Below are the code and all the weights of a small trained network. Each question names an input and a class and asks about switching units off, where a switched-off unit gives its printed mean instead of its output.

import numpy as np


def w(rows, s, z=0):
    codes = np.array(rows[::2]) - 128.0
    scale = np.full(codes.shape[1], s)
    scale[-1] = z or s
    return codes * scale


def f(y):
    return y / 2 * (1 + np.tanh(0.7978845608 * (y + 0.044715 * y**3)))


def log_softmax(a):
    a = a - a.max(-1, keepdims=True)
    return a - np.log(np.exp(a).sum(-1, keepdims=True))


def net(x, mask):
    res = np.array(x, float).reshape(1, 4) / 4 @ E
    y = f(res @ A[0][:, :-1].T + A[0][:, -1])
    res = res + np.where(mask, y, B[0][:, -1]) @ B[0][:, :-1]
    return log_softmax(res[-1] @ U[:, :-1].T + U[:, -1])


A, B = {}, {}
E = w([
[78,239,88],'x0',
[161,148,6],'x1',
[127,127,130],'x2',
[43,37,117],'x3',
],0.014)
A[0] = w([
[205,83,51,155],'neuron 1',
[53,165,187,208],'neuron 2',
[146,146,227,249],'neuron 3',
[129,195,61,126],'neuron 4',
[1,87,60,193],'neuron 5',
[118,41,144,155],'neuron 6',
],0.015,0.011)
B[0] = w([
[164,117,8,214],'neuron 1',
[182,180,249,221],'neuron 2',
[255,123,190,248],'neuron 3',
[77,190,93,213],'neuron 4',
[39,87,192,248],'neuron 5',
[154,52,133,219],'neuron 6',
],0.0096,0.017)
U = w([
[172,107,138,235],'0',
[142,203,145,96],'1',
[123,51,162,31],'2',
[85,128,191,183],'3',
[170,126,49,209],'4',
[78,212,76,4],'5',
[72,42,56,136],'6',
[4,118,92,111],'7',
],0.012,0.0032)

Each question gives the input, the list of numbers given to net, and the class t.
The units are the neurons (one row each of A and B). Each row of codes is followed by its name. A weight is (code - 128) times the scale printed after its matrix; where a second scale follows, it is the last column's (A, B and U).
mask holds one flag per neuron, in row order. A switched-off neuron (its flag False) gives its mean, the last column of its row in B, instead of its output. The means were averaged over made-up inputs and are rounded, as every weight is.
A unit's drop is (log p(t) with every unit on - log p(t) with that unit switched off) / (log p(t) with every unit on - log p(t) with every unit switched off).
The circuit of an input: a set's keep is (log p(t) with only the set's units on - log p(t) with every unit switched off) / (log p(t) with every unit on - log p(t) with every unit switched off). Starting from all 6 units, units are removed one at a time, each time the one whose removal leaves the highest keep (on an exact tie, the one counted first), for as long as the keep stays at least 0.8.
circuit, biggest first: the units of the circuit, biggest drop first
most important unit: the unit with the biggest drop
top k neurons: the k neurons with the biggest drops, biggest first
drop of u: that unit's drop, to one decimal
input [-8,4,-5,-6], class 4: most important unit -> neuron 1
input [3,5,-2,-3], class 5: top 3 neurons -> neuron 4; neuron 3; neuron 6
input [-3,1,4,-6], class 4: circuit, biggest first -> neuron 2; neuron 5
input [1,6,8,8], class 7: top 2 neurons -> neuron 5; neuron 3
input [1,1,3,0], class 5: circuit, biggest first -> neuron 3; neuron 6
input [3,5,6,-3], class 5: top 3 neurons -> neuron 4; neuron 3; neuron 6
input [-6,1,-5,2], class 6: circuit, biggest first -> neuron 2; neuron 3
input [-8,-8,8,-1], class 0: top 2 neurons -> neuron 3; neuron 5
input [-4,-6,-6,0], class 0: top 2 neurons -> neuron 5; neuron 3
input [8,1,-2,-3], class 5: top 2 neurons -> neuron 4; neuron 3
input [-8,4,-5,1], class 6: top 3 neurons -> neuron 3; neuron 2; neuron 6
input [7,7,-5,-2], class 5: drop of neuron 4 -> 0.1
input [7,3,8,4], class 7: drop of neuron 5 -> 0.4
input [3,5,1,-5], class 5: circuit, biggest first -> neuron 4
input [4,1,-5,7], class 7: drop of neuron 3 -> 2.5
input [0,3,-1,-1], class 4: drop of neuron 5 -> 1.1
input [0,1,4,-8], class 4: top 2 neurons -> neuron 2; neuron 5
